Where the symbols take the nodes:
x461 ξ x800
x461 τ x786
x461 σ x943
x212 ξ x987
x212 τ x770
x212 σ x267
x968 ξ x486
x968 τ x511
x968 σ x461
x124 ξ x746
x124 τ x459
x124 σ x833
x660 ξ x183
x660 τ x701
x660 σ x191
x816 ξ x689
x816 τ x287
x816 σ x662
x908 ξ x18
x908 τ x319
x908 σ x987
x746 ξ x810
x746 τ x716
x746 σ x564
x884 ξ x277
x884 τ x761
x884 σ x749
x749 ξ x864
x749 τ x24
x749 σ x746
x200 ξ x781
x200 τ x749
x200 σ x211
x185 ξ x491
x185 τ x533
x185 σ x884
x689 ξ x449
x689 τ x20
x689 σ x115
x491 ξ x532
x491 τ x804
x491 σ x277
x35 ξ x87
x35 τ x253
x35 σ x701
x385 ξ x351
x385 τ x515
x385 σ x436
x396 ξ x908
x396 τ x213
x396 σ x212
x24 ξ x576
x24 τ x37
x24 σ x716
x800 ξ x511
x800 τ x660
x800 σ x347
x742 ξ x866
x742 τ x908
x742 σ x30
x640 ξ x302
x640 τ x491
x640 σ x253
x515 ξ x483
x515 τ x39
x515 σ x465
x254 ξ x567
x254 τ x175
x254 σ x39
x623 ξ x833
x623 τ x449
x623 σ x816
x511 ξ x267
x511 τ x183
x511 σ x786
x158 ξ x212
x158 τ x280
x158 σ x511
x280 ξ x770
x280 τ x87
x280 σ x183
x625 ξ x623
x625 τ x689
x625 σ x37
x39 ξ x512
x39 τ x486
x39 σ x134
x343 ξ x37
x343 τ x662
x343 σ x351
x449 ξ x300
x449 τ x436
x449 σ x287
x716 ξ x343
x716 τ x998
x716 σ x385
x277 ξ x533
x277 τ x787
x277 σ x864
x36 ξ x200
x36 τ x244
x36 σ x981
x300 ξ x385
x300 τ x809
x300 σ x20
x459 ξ x716
x459 τ x351
x459 σ x300
x576 ξ x625
x576 τ x816
x576 σ x343
x219 ξ x36
x219 τ x211
x219 σ x804
x30 ξ x396
x30 τ x987
x30 σ x158
x302 ξ x617
x302 τ x532
x302 σ x185
x512 ξ x175
x512 τ x158
x512 σ x968
x486 ξ x158
x486 τ x267
x486 σ x800
x267 ξ x280
x267 τ x35
x267 σ x660
x175 ξ x30
x175 τ x212
x175 σ x486
x436 ξ x809
x436 τ x465
x436 σ x742
x87 ξ x640
x87 τ x185
x87 σ x383
x810 ξ x24
x810 τ x343
x810 σ x459
x981 ξ x211
x981 τ x124
x981 σ x46
x786 ξ x660
x786 τ x932
x786 σ x617
x319 ξ x461
x319 τ x347
x319 σ x604
x701 ξ x383
x701 τ x781
x701 σ x36
x781 ξ x884
x781 τ x864
x781 σ x244
x864 ξ x761
x864 τ x576
x864 σ x810
x46 ξ x629
x46 τ x833
x46 σ x625
x564 ξ x459
x564 τ x385
x564 σ x449
x287 ξ x20
x287 τ x742
x287 σ x567
x191 ξ x932
x191 τ x36
x191 σ x532
x351 ξ x998
x351 τ x483
x351 σ x809
x383 ξ x253
x383 τ x884
x383 σ x200
x532 ξ x219
x532 τ x981
x532 σ x533
x833 ξ x564
x833 τ x300
x833 σ x689
x244 ξ x749
x244 τ x810
x244 σ x124
x115 ξ x287
x115 τ x500
x115 σ x254
x20 ξ x436
x20 τ x866
x20 σ x500
x932 ξ x701
x932 τ x200
x932 σ x219
x604 ξ x943
x604 τ x302
x604 σ x87
x787 ξ x46
x787 τ x623
x787 σ x576
x533 ξ x804
x533 τ x46
x533 σ x761
x253 ξ x185
x253 τ x277
x253 σ x781
x500 ξ x742
x500 τ x396
x500 σ x175
x350 ξ x39
x350 τ x968
x350 σ x18
x18 ξ x134
x18 τ x461
x18 σ x213
x761 ξ x787
x761 τ x625
x761 σ x24
x809 ξ x515
x809 τ x350
x809 σ x866
x183 ξ x35
x183 τ x383
x183 σ x932
x943 ξ x347
x943 τ x617
x943 σ x640
x804 ξ x981
x804 τ x629
x804 σ x787
x465 ξ x350
x465 τ x134
x465 σ x908
x662 ξ x115
x662 τ x567
x662 σ x483
x629 ξ x124
x629 τ x564
x629 σ x623
x211 ξ x244
x211 τ x746
x211 σ x629
x37 ξ x816
x37 τ x115
x37 σ x998
x770 ξ x604
x770 τ x640
x770 σ x35
x567 ξ x500
x567 τ x30
x567 σ x512
x987 ξ x213
x987 τ x604
x987 σ x280
x998 ξ x662
x998 τ x254
x998 σ x515
x134 ξ x968
x134 τ x800
x134 σ x319
x213 ξ x319
x213 τ x943
x213 σ x770
x483 ξ x254
x483 τ x512
x483 σ x350
x866 ξ x465
x866 τ x18
x866 σ x396
x617 ξ x191
x617 τ x219
x617 σ x491
x347 ξ x786
x347 τ x191
x347 σ x302

The rows follow the links: the fewer symbols apart two nodes are, the more alike their rows tend to be.

Rows of some nodes; one shown again gets a slightly different row:
x749 -> 29,27,2,-15,16,-11,-16,17,30,-17,-22,2,38,24,39,1,-4,-37,20,-16,13,-11,-31,-10,19,-39,3,5,-8,-9,-4,9,0,-10,8,6,8,-4,-14,-3,-28,16,-22,-5,-30,-11,24,-6,12,19
x884 -> 41,3,1,-7,12,-8,-13,30,22,-7,-26,-6,26,24,19,-2,8,-44,9,-20,13,-10,-36,-11,37,-29,7,-11,-7,-26,5,1,-5,-10,12,8,18,-10,-13,6,-28,23,-18,-6,-13,-15,26,-12,4,26
x287 -> -42,33,-1,-8,0,-1,6,-35,0,-11,20,16,3,-13,18,5,-20,33,11,14,-9,4,29,6,-48,2,-11,29,3,38,-16,13,11,5,-12,-11,-25,17,3,-17,14,-24,7,3,-16,18,-15,16,10,-24
x623 -> -5,49,0,-20,15,-12,-11,-9,29,-26,-5,15,38,11,50,4,-18,-10,28,-4,5,-8,-7,-5,-21,-35,-6,27,-5,21,-16,19,10,-6,-1,-3,-13,9,-12,-17,-16,-4,-15,-3,-40,2,11,7,19,-1
x219 -> 46,-10,1,-2,8,-5,-12,33,13,-1,-24,-10,17,21,6,-3,12,-42,2,-19,11,-9,-36,-10,45,-21,9,-19,-7,-32,10,-4,-7,-9,13,10,22,-14,-10,11,-25,26,-15,-5,-2,-18,22,-14,-2,27
x300 -> -33,44,-1,-14,6,-6,0,-31,13,-20,12,18,19,-4,36,5,-23,19,21,9,-4,-1,18,2,-43,-14,-11,34,1,37,-19,17,12,0,-9,-10,-23,16,-4,-20,2,-19,-3,0,-28,14,-6,15,16,-19
x351 -> -37,41,0,-12,3,-4,1,-32,10,-18,14,18,13,-7,30,5,-22,24,18,11,-5,0,22,5,-45,-9,-11,33,3,37,-19,17,12,2,-10,-10,-26,16,-1,-19,7,-22,0,2,-26,15,-10,15,13,-20
x491 -> 46,-17,2,2,5,-4,-11,35,9,4,-24,-12,11,19,-1,-4,15,-41,-2,-19,11,-8,-35,-9,47,-16,9,-23,-5,-35,11,-8,-8,-7,12,10,24,-15,-7,14,-22,27,-13,-5,2,-18,21,-15,-5,27
x866 -> -43,-1,-1,4,-11,7,14,-32,-20,5,25,6,-24,-25,-17,2,-7,44,-7,20,-12,10,37,10,-40,28,-7,13,7,28,-5,0,5,10,-12,-9,-19,12,12,-7,27,-23,17,5,11,17,-25,12,-3,-27
x244 -> 32,23,2,-13,15,-11,-15,19,30,-16,-23,2,38,24,36,0,-2,-40,20,-18,12,-11,-32,-10,22,-39,3,3,-8,-12,-3,8,0,-11,9,6,9,-4,-15,-2,-30,16,-20,-6,-27,-11,25,-7,10,20
x483 -> -45,17,-1,-2,-6,3,10,-34,-10,-3,23,13,-11,-19,1,4,-15,41,3,19,-10,7,35,9,-45,16,-10,23,5,35,-11,8,8,9,-12,-11,-24,16,8,-13,22,-26,12,4,-3,18,-21,16,4,-27
x564 -> -11,50,0,-20,13,-10,-9,-15,27,-26,-2,15,35,9,50,5,-21,-4,28,-1,3,-7,-1,-2,-25,-32,-8,29,-4,25,-17,20,10,-5,-4,-5,-16,10,-11,-18,-12,-7,-12,-4,-38,5,7,8,18,-5
x436 -> -45,28,-2,-6,-3,1,8,-35,-4,-9,22,15,-2,-15,12,4,-18,37,8,17,-9,5,32,8,-48,8,-11,27,5,37,-15,10,10,6,-12,-11,-25,15,5,-16,17,-26,9,3,-10,17,-18,16,8,-27
x629 -> 16,40,2,-19,17,-13,-15,5,32,-24,-17,8,41,20,48,1,-11,-29,26,-11,10,-11,-21,-8,3,-41,-2,16,-7,3,-10,15,5,-9,5,1,-1,2,-14,-9,-25,8,-20,-5,-37,-6,20,0,15,12
x816 -> -26,48,-1,-17,9,-7,-4,-25,19,-23,7,18,26,0,42,6,-23,11,25,6,-1,-3,11,1,-38,-21,-10,34,-1,34,-19,19,10,-2,-7,-9,-21,15,-7,-19,-3,-15,-6,-1,-35,11,-1,14,17,-14

Each walk starts at a row. The symbols on each line, taken left to right, move it on to the next node.
Each answer is a row, close to the row of the node it stands for.
-17,51,0,-18,12,-10,-7,-20,24,-25,2,17,32,6,47,5,-22,2,27,2,1,-5,3,-2,-31,-28,-8,32,-2,29,-18,20,10,-3,-5,-7,-19,11,-9,-20,-9,-11,-10,-2,-38,7,4,11,18,-9
σ τ ξ ξ ξ ξ τ	-33,-23,-2,13,-15,11,16,-20,-29,17,23,-2,-36,-24,-37,0,2,40,-19,18,-12,11,33,10,-22,38,-3,-2,8,12,3,-9,0,11,-8,-5,-10,5,14,1,29,-17,21,6,27,12,-25,6,-11,-20
σ σ σ σ τ ξ ξ ξ τ	25,33,2,-16,16,-13,-16,13,32,-20,-20,5,39,23,42,1,-7,-34,23,-15,11,-12,-28,-10,12,-41,1,9,-7,-4,-7,12,2,-11,6,3,4,-2,-15,-7,-28,13,-21,-5,-33,-9,23,-3,14,17
45,-3,2,-4,10,-7,-13,32,19,-4,-25,-8,21,23,13,-2,10,-43,5,-20,13,-10,-37,-11,41,-25,8,-15,-7,-29,7,-2,-6,-9,11,10,19,-13,-11,8,-27,24,-17,-5,-8,-17,25,-14,0,27
σ τ ξ σ σ τ σ ξ	-42,-4,-2,7,-12,8,14,-30,-22,7,26,6,-26,-23,-19,2,-7,43,-9,20,-12,11,37,11,-37,29,-7,11,9,25,-5,-1,4,9,-12,-9,-17,12,13,-7,27,-23,18,5,14,17,-25,13,-4,-26
σ ξ σ ξ ξ τ σ	40,-36,0,10,-1,2,-3,35,-5,15,-17,-18,-9,11,-24,-4,22,-29,-16,-14,7,-2,-27,-5,47,3,12,-31,-3,-38,17,-14,-11,-3,11,10,25,-16,-1,18,-11,23,-5,-2,20,-16,13,-16,-12,23
35,-43,1,14,-5,5,-1,30,-11,18,-12,-18,-16,6,-32,-6,23,-22,-20,-10,6,-1,-20,-3,45,11,11,-33,-1,-37,19,-18,-11,-1,10,10,24,-16,2,19,-5,20,0,-1,27,-14,8,-14,-14,21
σ ξ σ σ σ τ ξ τ ξ	-40,38,-1,-11,2,-3,3,-34,5,-15,16,16,9,-10,23,5,-21,29,15,13,-8,2,26,6,-48,-3,-11,31,3,38,-17,15,11,4,-11,-11,-25,16,1,-19,11,-23,3,2,-21,15,-13,16,12,-23
τ σ σ ξ σ σ ξ	25,-49,-1,17,-9,7,3,25,-19,22,-5,-18,-26,-1,-42,-5,23,-11,-24,-5,1,2,-11,-1,37,21,10,-33,1,-35,19,-20,-11,2,8,8,22,-14,6,20,2,16,6,1,34,-11,1,-13,-17,14
-19,51,0,-18,10,-8,-6,-21,23,-25,3,17,31,4,46,5,-22,4,27,3,-1,-4,5,0,-34,-26,-9,32,-3,30,-18,20,11,-2,-5,-7,-19,13,-8,-19,-7,-13,-9,-1,-37,9,4,11,17,-10
σ τ ξ ξ ξ τ ξ ξ	-27,-29,-2,15,-16,11,15,-15,-31,19,20,-4,-39,-23,-41,0,4,37,-22,16,-11,11,29,10,-16,39,-1,-6,8,8,6,-11,-2,10,-8,-5,-6,3,15,4,27,-13,21,6,32,10,-24,4,-13,-19
σ τ τ τ σ σ σ	1,49,1,-20,16,-12,-12,-6,32,-25,-9,13,40,14,51,4,-17,-16,28,-6,6,-9,-11,-5,-14,-37,-5,24,-6,17,-15,18,8,-7,0,-2,-11,8,-13,-15,-19,-1,-17,-4,-40,0,15,5,18,2
-39,39,0,-11,2,-3,3,-33,7,-15,16,17,11,-9,28,6,-23,27,16,13,-6,2,25,5,-46,-6,-11,32,2,39,-18,16,11,4,-11,-10,-24,17,0,-18,9,-22,3,2,-23,16,-11,16,13,-22
τ ξ σ τ ξ τ τ σ	45,-22,0,4,5,-2,-9,36,7,6,-23,-15,6,16,-8,-5,17,-38,-7,-18,10,-6,-34,-7,48,-11,11,-26,-5,-38,14,-9,-10,-7,12,12,25,-15,-7,15,-19,25,-11,-3,8,-17,19,-16,-6,27
σ ξ σ ξ ξ σ τ	-23,51,1,-18,10,-8,-4,-24,21,-24,5,17,29,3,43,6,-23,8,25,4,0,-4,8,0,-36,-24,-10,33,-2,32,-19,19,11,-2,-7,-9,-21,14,-7,-19,-4,-14,-8,-1,-36,10,1,13,18,-12
-37,-18,-2,11,-14,10,15,-23,-26,14,24,1,-34,-24,-32,1,-1,42,-16,18,-12,11,34,10,-28,36,-4,2,9,17,0,-6,2,10,-10,-7,-12,7,14,0,29,-20,20,6,23,13,-25,9,-8,-23
ξ ξ σ ξ ξ	-8,-45,-1,19,-16,12,14,1,-32,25,12,-11,-41,-17,-50,-3,14,22,-28,9,-8,10,16,7,7,39,4,-22,7,-12,13,-17,-7,8,-1,1,6,-5,14,13,22,-3,18,4,40,2,-18,-4,-18,-6
σ σ ξ ξ ξ ξ τ σ	39,14,2,-10,14,-9,-15,25,26,-12,-25,-3,32,24,30,-1,2,-42,15,-19,12,-11,-35,-10,30,-35,5,-3,-8,-19,0,5,-3,-10,10,8,14,-8,-14,2,-28,20,-19,-6,-21,-15,26,-10,6,25
27,30,2,-15,16,-12,-15,16,32,-20,-21,4,39,23,40,0,-5,-36,22,-17,11,-11,-29,-10,17,-40,2,7,-8,-7,-5,11,1,-10,8,4,6,-2,-15,-5,-28,14,-21,-6,-31,-10,24,-5,12,17
τ σ σ ξ τ ξ σ τ ξ	-13,-42,-1,19,-16,12,15,-4,-32,24,15,-10,-41,-19,-49,-2,12,25,-27,11,-10,10,21,8,1,41,2,-18,7,-6,12,-15,-6,9,-4,-1,3,-2,14,11,24,-5,19,5,37,4,-19,-1,-16,-10
σ τ ξ ξ ξ τ ξ ξ	46,-6,1,-2,8,-6,-13,34,16,-2,-25,-9,18,22,10,-3,12,-42,4,-19,12,-9,-37,-11,43,-22,9,-17,-8,-32,8,-4,-7,-9,12,10,20,-13,-11,10,-25,25,-16,-5,-6,-17,23,-13,-1,28
-21,-34,-1,16,-16,13,15,-12,-32,22,19,-6,-40,-22,-45,-2,9,33,-24,14,-12,11,26,9,-10,41,-1,-12,8,2,8,-13,-2,11,-6,-3,-2,0,16,8,27,-11,21,5,34,7,-23,3,-14,-15
τ τ σ σ σ σ	22,35,1,-16,16,-12,-16,11,32,-21,-19,6,41,21,45,2,-8,-33,23,-15,11,-11,-26,-9,9,-41,0,12,-7,-2,-8,13,3,-10,5,3,2,-1,-16,-8,-28,11,-21,-6,-34,-8,22,-3,14,14
ξ σ σ τ τ ξ ξ τ τ	-1,-48,-1,20,-15,11,12,6,-31,25,8,-13,-40,-15,-51,-4,18,16,-29,7,-6,8,11,6,13,37,5,-25,5,-16,15,-18,-8,7,0,3,10,-7,13,17,20,0,17,4,40,-1,-14,-5,-19,-3
